Here is a tiny trained network, its code and every weight. The questions are about switching its units off for an input and a class, where a switched-off unit gives its printed mean instead of its output.

import numpy as np


def w(rows, s, z=0):
    codes = np.array(rows[::2]) - 128.0
    scale = np.full(codes.shape[1], s)
    scale[-1] = z or s
    return codes * scale


def norm(h):
    return h / np.sqrt((h * h).mean(-1, keepdims=True) + 1e-5)


def f(y):
    return y / 2 * (1 + np.tanh(0.7978845608 * (y + 0.044715 * y**3)))


def log_softmax(a):
    a = a - a.max(-1, keepdims=True)
    return a - np.log(np.exp(a).sum(-1, keepdims=True))


def net(x, mask):
    res = np.array(x, float).reshape(1, 4) / 4 @ E
    u = 0
    for l in range(2):
        y = f(norm(res) @ A[l][:, :-1].T + A[l][:, -1])
        res = res + np.where(mask[u : u + 9], y, B[l][:, -1]) @ B[l][:, :-1]
        u += 9
    return log_softmax(norm(res)[-1] @ U[:, :-1].T + U[:, -1])


A, B = {}, {}
E = w([
[126,156,136,182,189],'x0',
[137,144,209,31,215],'x1',
[110,73,254,173,127],'x2',
[129,123,128,128,132],'x3',
],0.0079)
A[0] = w([
[115,32,141,121,102,224],'0.n0',
[110,167,136,80,191,28],'0.n1',
[198,190,210,55,141,165],'0.n2',
[129,130,134,84,191,143],'0.n3',
[121,165,137,91,125,35],'0.n4',
[129,155,38,91,121,26],'0.n5',
[174,112,96,40,80,84],'0.n6',
[161,207,114,234,254,5],'0.n7',
[88,136,97,192,100,69],'0.n8',
],0.0098,0.0023)
B[0] = w([
[109,183,71,149,37,190],'0.n0',
[190,141,86,107,69,181],'0.n1',
[143,18,64,122,27,253],'0.n2',
[215,163,94,185,163,192],'0.n3',
[133,132,149,151,134,131],'0.n4',
[111,179,216,159,242,192],'0.n5',
[15,149,154,153,166,188],'0.n6',
[2,83,55,1,38,228],'0.n7',
[193,82,90,227,189,178],'0.n8',
],0.0061,0.0057)
A[1] = w([
[177,37,188,179,109,115],'1.n0',
[79,91,148,45,124,176],'1.n1',
[149,176,64,92,147,83],'1.n2',
[97,98,185,116,50,117],'1.n3',
[189,75,119,57,145,132],'1.n4',
[200,151,102,151,171,254],'1.n5',
[251,114,144,100,150,178],'1.n6',
[170,141,213,40,114,124],'1.n7',
[90,106,121,97,133,121],'1.n8',
],0.011,0.0045)
B[1] = w([
[189,135,146,67,183,233],'1.n0',
[91,136,102,197,93,254],'1.n1',
[155,126,183,80,240,187],'1.n2',
[101,190,141,88,243,240],'1.n3',
[110,62,117,153,100,222],'1.n4',
[211,121,211,142,61,197],'1.n5',
[167,131,138,254,87,193],'1.n6',
[137,161,64,163,89,194],'1.n7',
[87,144,124,159,126,164],'1.n8',
],0.0095,0.0051)
U = w([
[250,110,112,197,53,96],'0',
[195,207,181,89,239,250],'1',
[55,166,91,112,110,29],'2',
],0.013,0.0011)

Each question gives the input, the list of numbers given to net, and the class t.
The units are the neurons (one row each of A and B). Each row of codes is followed by its name. A weight is (code - 128) times the scale printed after its matrix; where a second scale follows, it is the last column's (A, B and U).
mask holds one flag per neuron, layer by layer. A switched-off neuron (its flag False) gives its mean, the last column of its row in B, instead of its output. The means were averaged over made-up inputs and are rounded, as every weight is.
A unit's drop is (log p(t) with every unit on - log p(t) with that unit switched off) / (log p(t) with every unit on - log p(t) with every unit switched off).
most important unit: the unit with the biggest drop
top k neurons: the k neurons with the biggest drops, biggest first
top k neurons in layer l: the k neurons of layer l with the biggest drops, biggest first
drop when u is switched off: that unit's drop, to one decimal
input [-6,6,-4,-6], class 0: top 2 neurons : [0.n7, 0.n3]
input [-6,8,3,-4], class 0: top neuron in layer 0 : [0.n7]
input [-6,-4,5,-7], class 2: top 3 neurons : [0.n0, 1.n2, 0.n5]
input [8,-6,6,0], class 2: top 2 neurons : [0.n7, 0.n3]
input [8,-6,-1,8], class 2: top 2 neurons : [0.n7, 0.n3]
input [-3,3,0,-4], class 0: top 3 neurons : [0.n3, 0.n7, 0.n1]
input [-7,7,5,4], class 0: top 2 neurons : [0.n7, 1.n6]
input [2,2,-1,2], class 0: top 2 neurons : [0.n3, 0.n1]
input [-3,2,4,-3], class 1: top 2 neurons in layer 1 : [1.n3, 1.n0]
input [-8,5,0,1], class 2: top 2 neurons : [0.n6, 1.n3]
input [-8,-4,-4,3], class 2: top 2 neurons in layer 0 : [0.n6, 0.n3]
input [8,3,4,0], class 2: drop when 0.n7 is switched off : 1.7
input [1,-5,-8,5], class 1: drop when 0.n6 is switched off : 0.0
input [-2,-1,-5,8], class 1: most important unit : 0.n7
input [5,7,-4,7], class 0: drop when 0.n3 is switched off : 0.1
input [5,-1,-2,-7], class 2: drop when 0.n7 is switched off : 4.8
